Each row of numbers belongs to one of the objects below and depends on some of the facts about them. Some rows are named. Which object is each other row?

How the objects are related:
ξ(zugror, c); ξ(britopak, c); ξ(voskame, d); ξ(stala, a)
ξ(rotrin, c); ξ(vuskil, b); ξ(greda, a); ξ(ronor, d)
ξ(skilo, b); ξ(sotis, b); ξ(rito, a); ξ(tresto, a)
ξ(fufem, c); ξ(sepi, c); ξ(plovon, c); ξ(dekul, a)
ξ(drepli, b); ξ(kluskem, b); ξ(falor, a); ξ(zefel, b)
ξ(plerek, d); ξ(tufu, d); ξ(stumon, a); ξ(givopi, c)
ξ(zerum, d); ξ(mivik, a); ξ(sigor, a); ξ(grasos, a)
ξ(stevuma, b); ξ(drestetrim, d); ξ(fotetri, a); ξ(brufliska, c)
ξ(klomen, c); ξ(liran, b); ξ(vefe, a); ξ(plebreplil, a)
ξ(pakur, a); ξ(forupli, c); ξ(brukel, d); ξ(siplor, a)
ξ(lodro, a); ξ(motum, a); ξ(duver, d); ξ(bepur, b)
ξ(kebal, c); ξ(pustun, a); ξ(difle, d); ξ(vuka, a)
ξ(doflu, d); ξ(reflovok, a); ξ(fener, a); ξ(natrer, d)
ξ(tragramo, c); ξ(skitrum, b); ξ(klaske, a); ξ(kinos, b)
ξ(plibravin, a); ξ(relastik, c); ξ(klimi, d); ξ(romu, a)
ξ(gumi, d); ξ(groral, b); ξ(stezekis, c); ξ(gusku, a)
ξ(sigre, c); ξ(nuskufos, d); ξ(zetre, d); ξ(pleplom, b)
ξ(kedron, d); ξ(trudrusi, a); ξ(tratu, a); ξ(zuvem, d)
ξ(zaplus, d); ξ(zozal, b); ξ(dutol, c); ξ(broros, a)
ξ(ribim, c); ξ(sazul, b); ξ(kodo, a); ξ(pupudrer, a)
ξ(flosa, b); ξ(peres, a); ξ(dusos, b); ξ(fleli, c)
ξ(fegra, d); ξ(bagru, d); γ(brunum, trudrusi); γ(gropli, pakur)
γ(rotrin, fener); γ(pozilal, vasi); γ(tresto, stezekis); γ(fufem, pleplom)
γ(drepli, gralar); γ(kluskem, brugruplos); γ(givopi, gatus); γ(stevuma, drigrin)
γ(fotetri, kluskem); γ(brufliska, goloplol); γ(zudrek, brukel); γ(vefe, gropli)
γ(lodro, givopi); γ(duver, pupudrer); γ(bepur, skitrum); γ(pustun, zudrek)
γ(difle, falor); γ(reflovok, plibravin); γ(telen, gusku); γ(gatus, bepur)
γ(treram, tresto); γ(dagram, brufliska); γ(kinos, vuskil); γ(relastik, zozal)
γ(nivik, sepi); γ(gusku, fleli); γ(pleplom, klaske); γ(trudrusi, dabam)
γ(tratu, fegra); γ(plasi, dusos); γ(zozal, stevuma); γ(dutol, kebal)
γ(flogris, brunum); γ(ribim, rotrin); γ(drigrin, lodro); γ(dabam, dutol)
γ(flosa, ribim); γ(dusos, gumi); γ(gralar, dagram); γ(fegra, britopak)
Λ(basu, fegra); Λ(voskame, fegra); Λ(sketra, stumon); Λ(greda, fegra)
Λ(ronor, reflovok); Λ(skilo, liran); Λ(skilo, doflu); Λ(skilo, basu)
Λ(rito, gatus); Λ(sepi, greda); Λ(plovon, fegra); Λ(plovon, motum)
Λ(dekul, sepi); Λ(dekul, sotis); Λ(dekul, broros); Λ(drepli, fegra)
Λ(drepli, basu); Λ(kluskem, fegra); Λ(kluskem, groral); Λ(kodruk, klimi)
Λ(falor, liran); Λ(zefel, drepli); Λ(zefel, motum); Λ(plerek, rito)
Λ(plerek, drepli); Λ(plerek, basu); Λ(tufu, fegra); Λ(tufu, broros)
Λ(tufu, reflovok); Λ(tufu, greda); Λ(stumon, zugror); Λ(stumon, fegra)
Λ(stumon, vasi); Λ(zerum, sotis); Λ(zerum, tragramo); Λ(mivik, falor)
Λ(buplu, fegra); Λ(buplu, sigre); Λ(sigor, pleplom); Λ(grasos, tragramo)
Λ(pamal, liran); Λ(pamal, dragur); Λ(drestetrim, doflu); Λ(fotetri, fegra)
Λ(fotetri, treram); Λ(klomen, basu); Λ(brugruplos, kinos); Λ(vefe, greda)
Λ(plebreplil, greda); Λ(pakur, zugror); Λ(pakur, fegra); Λ(forupli, groral)
Λ(siplor, fegra); Λ(motum, sotis); Λ(motum, tragramo); Λ(goloplol, fegra)
Λ(goloplol, plovon); Λ(duver, basu); Λ(duver, kodruk); Λ(kebal, gatus)
Λ(kebal, tragramo); Λ(difle, fegra); Λ(vasi, greda); Λ(reflovok, pakur)
Λ(fener, sotis); Λ(natrer, tragramo); Λ(telen, peres); Λ(gatus, sigre)
Λ(ploskabrik, fener); Λ(ploskabrik, groral); Λ(saste, fegra); Λ(diflam, basu)
Λ(kinos, greda); Λ(romu, sigre); Λ(stezekis, greda); Λ(gusku, zozal)
Λ(brakla, kebal); Λ(brakla, doflu); Λ(brakla, sotis); Λ(grupler, basu)
Λ(nuskufos, sigre); Λ(zetre, fegra); Λ(zetre, brakla); Λ(kedron, liran)
Λ(tratu, treram); Λ(tratu, bagru); Λ(zuvem, tratu); Λ(zuvem, motum)
Λ(dragur, drepli); Λ(dragur, sotis); Λ(zaplus, gusku); Λ(zaplus, vasi)
Λ(zaplus, skilo); Λ(zaplus, sazul); Λ(zozal, dragur); Λ(zozal, sotis)
Λ(zozal, motum); Λ(broros, kodruk); Λ(sazul, fegra); Λ(sazul, sigor)
Λ(kodo, fegra); Λ(kodo, vasi); Λ(kodo, greda); Λ(pupudrer, zugror)
Λ(pupudrer, drepli); Λ(peres, kebal); Λ(bagru, zugror); Λ(bagru, fegra)

Some objects and their rows:
10 4 -12 -9 2 7 -14 -13 3 -1 2 -3 4 2 -4 1 -14 5 2 6 -6 -1 -1 2 -10 -1 -3 3 -4 -> gusku
-6 1 -16 -6 -19 13 -10 11 1 4 11 0 5 7 0 -3 2 0 -5 -3 -10 0 -4 4 -4 -5 -2 9 -7 -> rito
25 -11 -4 3 7 -13 -11 -10 7 15 -8 1 -8 13 -5 7 -8 6 13 0 -5 1 -6 11 -5 -1 -3 7 -7 -> zozal
7 -5 12 0 -5 -4 0 4 -1 -3 -2 5 1 -9 -5 3 -2 -8 -7 -6 4 -22 -5 -10 -3 4 2 -2 12 -> sepi
4 4 -10 4 -21 2 -3 -2 -4 -1 2 2 7 -8 -8 -1 -3 1 5 8 -4 -22 -1 -6 3 -7 7 -7 3 -> siplor
-4 0 -11 -1 3 6 3 0 5 -4 8 -7 12 7 8 -9 -6 6 -15 4 4 14 7 8 12 -3 3 -3 1 -> lodro
-9 2 -3 12 -3 -5 6 1 -8 0 -12 -5 0 -7 4 -3 15 2 8 -1 -2 -8 -5 -9 5 -1 3 -2 4 -> ronor
0 -5 3 -4 7 -4 8 9 5 9 -1 9 -2 4 10 8 -2 -6 -1 -1 3 18 13 0 5 3 12 -8 0 -> pleplom
-5 7 -7 -3 2 10 1 1 3 -2 8 -1 10 4 -2 -8 -3 3 -9 7 3 20 6 4 3 -2 1 -8 -2 -> tresto
7 -1 5 5 -3 -7 2 -5 -5 -1 -2 0 -7 -8 -4 3 -1 0 6 6 1 -18 1 -1 3 -3 -1 -5 1 -> diflam
2 3 20 -5 8 2 2 14 3 -7 -6 7 7 5 -8 -5 -2 2 -17 -6 8 16 -3 -1 3 8 -10 -6 6 -> ribim
4 5 -6 9 -25 -1 0 -5 -5 2 -1 0 10 -6 -17 -4 0 4 7 10 -2 -23 -3 -3 9 -10 5 -9 2 -> kodo
11 -2 0 -6 6 -3 -7 -11 -1 -4 2 -1 -10 -5 3 7 -9 1 10 2 -4 -11 -1 0 -11 0 -6 7 -2 -> dragur
0 4 1 12 5 -8 2 -12 -7 1 -19 -9 -2 -7 -3 -4 8 5 7 3 0 -7 -6 -6 4 0 0 -5 0 -> duver
-1 4 0 5 24 -7 -1 -23 -4 -8 -13 -8 -3 -5 2 -3 2 9 17 4 3 7 1 -1 -6 3 -7 6 4 -> kedron
-11 -4 9 -4 3 -6 8 2 7 3 -4 -2 0 8 -2 6 -1 0 -7 -7 2 22 21 9 15 1 7 -3 -5 -> bepur
-5 2 6 0 9 2 9 5 0 -1 4 0 -1 7 5 -3 3 0 -10 1 5 16 4 4 7 2 -6 -4 -5 -> gropli

Name these rows:
No name comes twice in this set of rows, the named rows included.
-4 2 -4 13 -9 -7 -3 -5 -8 2 -15 -9 -2 -3 -7 -2 14 8 12 -4 -6 -13 -10 -3 2 -2 -5 6 -3 -> plerek
15 -8 -1 -5 1 -9 -1 -1 0 12 -8 5 -7 -4 2 18 -5 -10 6 2 -5 -9 4 -5 -4 0 15 -10 -3 -> drepli
0 3 -4 10 -4 -6 1 -2 -9 5 -18 -7 -2 -8 2 0 11 1 5 0 -5 -16 -9 -13 2 -2 4 -8 -1 -> difle
-1 3 -12 -6 -12 7 -17 -7 4 -1 8 -6 4 8 -12 -4 -5 7 6 -1 -9 3 -5 10 -9 -4 -10 16 -10 -> grasos
5 -6 -1 7 12 -1 8 5 4 4 7 -5 0 10 15 -7 0 3 -11 2 6 12 -1 8 12 1 -3 -4 1 -> drigrin
3 8 -1 0 9 1 -3 -21 2 -12 5 -1 8 -4 -12 -5 -13 9 10 14 6 7 7 7 0 -4 -4 1 5 -> mivik
-9 2 -13 -1 -25 10 -8 12 -1 6 8 -1 8 7 -10 -6 5 2 -2 -3 -9 -1 -9 6 1 -8 -3 7 -8 -> romu
-2 2 -4 3 14 -5 -6 -16 -4 -3 -12 -9 -5 -3 0 -2 5 8 16 -1 -2 3 -3 1 -8 3 -8 11 1 -> drestetrim
-9 0 -5 -1 20 2 5 -2 -4 -6 -3 -2 -1 -6 22 -1 8 -3 6 -2 2 10 4 -8 -4 5 4 0 7 -> klimi
10 -4 10 -1 -6 -4 -10 0 0 -1 -4 2 -3 -5 -13 3 -3 -3 -2 -9 -1 -22 -10 -6 -9 3 -5 9 4 -> plovon
-5 -10 1 -14 -6 12 -7 28 5 4 10 6 -3 2 16 4 3 -14 -20 -22 -5 -5 -7 -8 -15 7 1 12 4 -> sigre
9 4 -13 -13 0 9 -17 -10 0 -8 5 1 3 0 -6 0 -14 7 10 4 -8 2 2 3 -14 -1 -7 9 -2 -> fener
-4 3 -1 18 -10 -11 3 -5 -11 2 -17 -6 0 -9 -8 -3 16 6 13 0 -2 -18 -9 -7 7 -4 1 -3 3 -> tufu
-4 1 -7 3 4 -4 -14 -13 -2 1 -13 -13 -7 5 -6 -2 9 10 15 -7 -9 3 -12 7 -13 0 -15 18 -9 -> zerum
-5 -3 15 -1 15 1 4 2 6 -2 5 2 7 0 -13 -1 9 -12 -23 -3 12 10 -7 4 0 9 -4 1 1 -> brufliska

Now the same objects, written a new way:
Known rows:
7 5 6 24 12 27 2 -24 12 -15 11 -21 -2 -7 -20 29 -3 -8 -2 19 -18 -5 3 6 -3 3 27 1 -8 0 -> fegra
23 7 -6 10 12 13 -3 1 12 -2 21 -18 0 -4 -18 13 1 5 2 3 -22 -6 1 9 -4 -1 5 0 -6 -10 -> britopak
3 8 12 7 23 13 3 -24 13 -12 10 -15 -2 -6 -19 20 -2 7 0 6 -22 5 6 4 13 -4 16 1 -6 -7 -> plasi
7 15 4 7 12 13 -5 -20 13 -9 12 -21 4 0 -18 12 -3 14 1 11 -21 -5 2 2 11 -4 14 0 -6 -7 -> brarik
3 7 -6 15 11 13 -7 -11 12 -4 15 -21 -2 -7 -10 11 -3 -9 -1 18 -21 -5 1 -2 -10 -3 13 5 -5 -11 -> nuskufos
14 6 -8 20 11 13 -8 -24 13 18 10 -5 1 -6 -9 12 -2 13 -3 3 -23 3 0 11 -13 12 3 10 -6 -12 -> stezekis
-1 19 -3 8 12 13 -7 -16 16 3 9 -22 -1 4 -4 12 -2 -2 4 11 -22 7 -1 1 -3 -5 11 2 0 -11 -> pamal
3 8 11 7 23 14 2 -24 13 -11 11 -16 -1 -5 -19 18 -2 6 0 7 -22 4 8 2 13 -4 15 0 -5 -6 -> nivik
14 6 -8 21 12 14 -8 -24 13 21 11 -4 1 -7 -8 13 -3 14 -3 2 -24 5 -1 12 -13 13 3 11 -4 -13 -> sepi
-2 18 2 14 11 13 -7 -5 22 -10 29 -19 1 -8 -18 12 13 -7 12 9 -19 -6 0 -1 -4 -5 5 2 -4 -10 -> sotis
0 28 5 9 13 13 -9 -12 22 2 12 -21 -2 1 3 14 -2 -6 9 14 -21 12 -2 -2 -6 -5 6 1 -4 -10 -> brakla
17 6 -6 17 11 14 -8 1 14 7 12 -19 -2 0 -15 14 -2 -6 0 3 -22 -4 -1 10 -12 -2 5 2 -5 -11 -> forupli
16 7 0 8 12 13 -4 -12 12 -17 22 -16 5 -6 -18 10 9 -6 5 3 -11 -5 1 5 -2 2 5 3 -4 5 -> vuka
15 5 -9 9 13 19 -8 12 13 13 8 -22 -1 12 -16 12 -3 -7 1 1 -20 -5 -1 21 -12 -1 16 15 14 -11 -> klomen
-2 15 -6 19 13 13 -8 -6 30 -1 12 -21 -1 -7 -17 14 4 -8 9 9 -16 -5 0 5 -13 -5 6 11 1 -11 -> zefel
23 7 -5 10 11 14 -3 2 12 -2 21 -19 -1 -4 -19 12 1 6 1 3 -22 -5 -1 11 -3 -1 5 0 -6 -11 -> fleli
18 4 -6 5 29 34 5 -5 13 -16 11 -18 0 -7 -18 42 -3 -7 7 3 -24 -4 0 17 13 10 4 1 -8 -11 -> ribim

Rows to name:
No name comes twice in this set of rows, the named rows included.
16 8 -6 20 12 12 -7 11 24 13 31 -13 -3 -4 -6 19 -1 -7 6 4 -21 4 -3 5 -12 -4 4 4 -4 -12 -> kebal
-2 12 6 8 22 13 -2 -24 24 -3 10 -17 -2 -5 -17 25 -4 -5 0 9 -22 17 0 3 0 -4 12 2 -4 -10 -> telen

Now the same objects, written a new way:
Some objects and their rows:
5 2 0 -2 9 -41 -6 -2 -5 -5 13 -19 -1 -1 8 -> nivik
4 8 -15 -4 22 -27 -12 -3 -4 -11 18 -34 -1 13 16 -> difle
23 -1 -17 -2 10 -36 -23 -1 -3 -5 23 -13 3 -3 -5 -> reflovok
1 0 -17 -2 10 -28 -21 1 -20 -3 27 -18 1 4 13 -> ronor
17 4 -23 10 4 -30 -22 -15 -14 -10 15 2 0 6 12 -> klomen
21 14 -7 9 10 -25 -30 -17 7 -14 17 -21 -6 3 28 -> basu
16 -2 -13 -4 7 -25 -18 -12 -18 -8 36 -6 5 3 19 -> duver
7 6 -15 6 2 -28 -27 5 -7 7 19 -17 8 2 14 -> brakla
6 -1 -18 -3 18 -26 -23 -5 -9 -8 22 -28 -4 4 22 -> zetre
17 -15 -6 16 14 -21 -20 5 -20 -6 20 -18 -4 1 -15 -> kinos
-1 5 -8 -2 4 -37 -12 -4 -8 4 15 -19 -6 -2 13 -> gropli
19 -10 -16 7 11 -33 -11 16 -10 2 23 -12 -13 9 -10 -> vefe
8 -6 -11 -7 16 -32 -22 -12 -17 5 12 -14 -1 -10 8 -> groral
19 4 -23 -3 7 -36 -27 3 -7 2 21 -8 -1 1 1 -> rito
5 -7 -11 24 -2 -23 -27 8 -13 2 23 -22 -17 2 3 -> vasi
-2 -3 -23 -6 10 -27 -25 9 -20 5 26 -19 10 4 13 -> zerum
9 6 -16 10 6 -23 -38 -10 2 -1 18 -29 -9 -6 25 -> goloplol

Rows to name:
No name comes twice in this set of rows, the named rows included.
-2 -7 -22 6 26 -39 -15 -14 -11 6 5 -4 -4 7 12 -> dutol
12 7 -12 7 11 -25 -26 -6 4 -3 15 -24 -3 3 23 -> buplu
16 -3 -15 -1 13 -24 -33 -2 -17 0 15 -13 6 -6 7 -> zefel
21 -6 -19 11 20 -29 -23 3 2 -3 19 -25 -23 5 3 -> greda
-9 2 -22 -9 8 -34 -17 -11 -22 7 24 -21 -7 -2 17 -> brukel
12 5 -12 7 14 -25 -26 -8 6 -3 14 -29 -7 2 25 -> saste
14 1 -24 -13 12 -38 -6 -7 -6 14 22 -9 -4 1 6 -> pustun
5 -5 -17 -5 11 -30 -30 -14 -21 7 14 -17 -7 -16 9 -> skitrum
16 -6 -19 10 9 -31 -20 11 -10 3 24 -14 -16 4 -9 -> plebreplil
12 -1 -30 -6 8 -34 -33 14 -6 12 18 -12 9 -1 1 -> motum
9 8 -14 7 -3 -25 -27 -2 -8 6 22 -15 3 1 16 -> gatus
22 1 -23 -2 20 -34 -27 -5 6 -5 16 -22 -11 0 14 -> siplor
24 1 -21 -4 16 -31 -20 -7 5 1 21 -18 -4 2 10 -> fotetri

